[[108 143 140 130 133]
 [109 141 139 130 131]
 [129 124 129 124 124]
 [143 118 120 126 122]
 [143 119 122 127 123]
 [110 142 135 134 138]
 [141 118 119 127 126]
 [152 109 118 125 119]
 [105 149 142 131 135]]
|
[[152 109 118 125 119]
 [141 118 119 127 126]
 [143 118 120 126 122]
 [143 119 122 127 123]
 [129 124 129 124 124]
 [110 142 135 134 138]
 [109 141 139 130 131]
 [108 143 140 130 133]
 [105 149 142 131 135]]

[[151 155 133 138 107 157 124]
 [153 156 135 137 109 156 127]
 [155 157 139 133 114 152 138]
 [156 156 140 132 116 151 141]
 [155 157 137 135 112 154 134]]
|
[[151 155 133 138 107 157 124]
 [153 156 135 137 109 156 127]
 [155 157 137 135 112 154 134]
 [155 157 139 133 114 152 138]
 [156 156 140 132 116 151 141]]

[[125 146 110 136]
 [119 138 118 121]
 [150 118 134 151]
 [123 129 127 123]]
|
[[125 146 110 136]
 [119 138 118 121]
 [123 129 127 123]
 [150 118 134 151]]

[[111 108 117 127 135 132 128 137 127 107]
 [129 130 132 119 122 116 128 129 111 123]
 [114 129 116 126 120 140 111 124 132 116]
 [152 137 149 132 108 128 139 112 114 140]]
|
[[114 129 116 126 120 140 111 124 132 116]
 [111 108 117 127 135 132 128 137 127 107]
 [129 130 132 119 122 116 128 129 111 123]
 [152 137 149 132 108 128 139 112 114 140]]

[[127 125 131 138 133 130 130 124 127 126 124 127]
 [132 129 117 120 125 132 123 130 126 133 122 121]
 [150 123 135 117 127 117 137 149 113 127 140 122]]
|
[[132 129 117 120 125 132 123 130 126 133 122 121]
 [127 125 131 138 133 130 130 124 127 126 124 127]
 [150 123 135 117 127 117 137 149 113 127 140 122]]

[[131 151 126 136 128]
 [131 138 135 132 132]
 [128 131 141 155 122]
 [119 123 140 145 117]]
|
[[131 151 126 136 128]
 [131 138 135 132 132]
 [119 123 140 145 117]
 [128 131 141 155 122]]
---
[[103 132 128 136 127]
 [128 134 134 128 128]
 [136 124 125 126 128]
 [116 140 146 123 119]
 [102 135 131 135 126]]
|
[[102 135 131 135 126]
 [103 132 128 136 127]
 [116 140 146 123 119]
 [128 134 134 128 128]
 [136 124 125 126 128]]

[[125 134 120 128 141 126 108 135 114 139 132 124 117]
 [136 128 112 123 123 114 122 132 117 150 135 106 128]
 [141 132 123 115 127 124 145 125 144 143 137 150 135]
 [131 149 121 151 138 115 130 118 110 111 135 123 115]]
|
[[125 134 120 128 141 126 108 135 114 139 132 124 117]
 [131 149 121 151 138 115 130 118 110 111 135 123 115]
 [136 128 112 123 123 114 122 132 117 150 135 106 128]
 [141 132 123 115 127 124 145 125 144 143 137 150 135]]

[[124 125 140 145 128 129 135 122 131 115 131]
 [129 134 134 141 119 137 132 116 121 123 134]
 [138 134 115 129 127 120 113 141 130 140 117]
 [116 132 130 126 128 134 141 108 148 122 127]
 [112 138 140 146 111 135 138 104 127 119 139]]
|
[[112 138 140 146 111 135 138 104 127 119 139]
 [116 132 130 126 128 134 141 108 148 122 127]
 [124 125 140 145 128 129 135 122 131 115 131]
 [129 134 134 141 119 137 132 116 121 123 134]
 [138 134 115 129 127 120 113 141 130 140 117]]

[[138 127 112 135 124 127 129 143 152 124]
 [118 131 141 124 131 130 129 115 108 132]]
|
[[118 131 141 124 131 130 129 115 108 132]
 [138 127 112 135 124 127 129 143 152 124]]

[[120 119 151 117 134]
 [117 117 113 129 142]]
|
[[117 117 113 129 142]
 [120 119 151 117 134]]

[[146  99 110 128 124 120 112 138 131 116]
 [126 157 152 137 128 111 140 144 148 135]
 [113 135 128 108 151 106 112 104 128 151]
 [142 156 124 150 111 102 138 113 145 106]
 [140 128 131 135 151 118 127 134 103 125]
 [148 109 112 117 125 145 128 104 112 100]]
|
[[113 135 128 108 151 106 112 104 128 151]
 [126 157 152 137 128 111 140 144 148 135]
 [140 128 131 135 151 118 127 134 103 125]
 [142 156 124 150 111 102 138 113 145 106]
 [146  99 110 128 124 120 112 138 131 116]
 [148 109 112 117 125 145 128 104 112 100]]

[[140 135 140 135 116 128 129 124 135 132 136 129]
 [122 128 137 126 121 125 130 125 129 139 127 134]
 [138 143 135 146 103 119 131 116 131 154 130 122]
 [129 124 138 133 120 132 132 127 126 122 136 132]]
|
[[122 128 137 126 121 125 130 125 129 139 127 134]
 [129 124 138 133 120 132 132 127 126 122 136 132]
 [138 143 135 146 103 119 131 116 131 154 130 122]
 [140 135 140 135 116 128 129 124 135 132 136 129]]

[[131 142 111]
 [125 128 134]
 [119 131 127]
 [138 143 110]
 [112 148 116]
 [116 142 119]
 [136 135 156]]
|
[[112 148 116]
 [116 142 119]
 [119 131 127]
 [125 128 134]
 [131 142 111]
 [136 135 156]
 [138 143 110]]
